Below is a small trained network, with its code and all its weights. Each question gives an input and a class and asks what happens when units are switched off, that is, made to give their printed mean instead of their output.

import numpy as np


def w(rows, s, z=0):
    codes = np.array(rows[::2]) - 128.0
    scale = np.full(codes.shape[1], s)
    scale[-1] = z or s
    return codes * scale


def f(y):
    return y / 2 * (1 + np.tanh(0.7978845608 * (y + 0.044715 * y**3)))


def log_softmax(a):
    a = a - a.max(-1, keepdims=True)
    return a - np.log(np.exp(a).sum(-1, keepdims=True))


def net(x, mask):
    res = np.array(x, float).reshape(1, 3) / 4 @ E
    y = f(res @ A[0][:, :-1].T + A[0][:, -1])
    res = res + np.where(mask, y, B[0][:, -1]) @ B[0][:, :-1]
    return log_softmax(res[-1] @ U[:, :-1].T + U[:, -1])


A, B = {}, {}
E = w([
[168,41,1,85,227,148,58,161],'x0',
[84,154,47,28,81,13,191,9],'x1',
[130,121,130,116,114,137,115,124],'x2',
],0.0066)
A[0] = w([
[111,145,85,90,102,87,154,76,169],'n1',
[124,142,243,175,114,156,135,169,253],'n2',
[121,124,157,124,105,146,106,124,185],'n3',
[158,104,89,127,168,137,108,157,147],'n4',
[127,111,103,136,165,156,107,161,123],'n5',
[101,175,155,111,66,81,173,63,142],'n6',
[127,96,2,81,157,104,127,104,66],'n7',
[148,93,107,145,191,172,89,191,179],'n8',
],0.017,0.0049)
B[0] = w([
[41,141,114,90,96,130,132,90,217],'n1',
[214,255,121,226,130,117,148,108,251],'n2',
[135,149,141,160,134,116,146,132,151],'n3',
[145,68,126,93,155,140,103,145,186],'n4',
[132,64,129,111,147,140,115,151,174],'n5',
[21,89,176,135,70,143,186,141,239],'n6',
[134,198,36,37,197,110,47,84,223],'n7',
[190,19,171,135,137,133,121,176,230],'n8',
],0.02,0.015)
U = w([
[210,254,142,205,126,114,142,127,249],'0',
[28,108,175,124,45,139,175,124,119],'1',
[176,2,163,126,151,156,106,195,127],'2',
[125,198,54,63,175,94,59,81,21],'3',
],0.0058,0.0019)

Each question gives the input, the list of numbers given to net, and the class t.
The units are the neurons (one row each of A and B). Each row of codes is followed by its name. A weight is (code - 128) times the scale printed after its matrix; where a second scale follows, it is the last column's (A, B and U).
mask holds one flag per neuron, in row order. A switched-off neuron (its flag False) gives its mean, the last column of its row in B, instead of its output. The means were averaged over made-up inputs and are rounded, as every weight is.
A unit's drop is (log p(t) with every unit on - log p(t) with that unit switched off) / (log p(t) with every unit on - log p(t) with every unit switched off).
most important unit: the unit with the biggest drop
top k neurons: the k neurons with the biggest drops, biggest first
drop when u is switched off: that unit's drop, to one decimal
input [2,-1,-5], class 2: most important unit	n2
input [-5,1,-5], class 1: top 2 neurons	n6, n7
input [0,1,-4], class 1: top 3 neurons	n2, n7, n8
input [0,7,-8], class 1: top 2 neurons	n6, n2
input [1,-4,-7], class 2: top 2 neurons	n8, n7
input [4,0,4], class 2: top 3 neurons	n2, n8, n1
input [-1,7,-4], class 1: drop when n6 is switched off	2.3
input [8,-1,3], class 2: drop when n8 is switched off	3.2
input [3,-1,4], class 2: drop when n2 is switched off	0.0
input [-4,7,6], class 1: drop when n2 is switched off	0.0
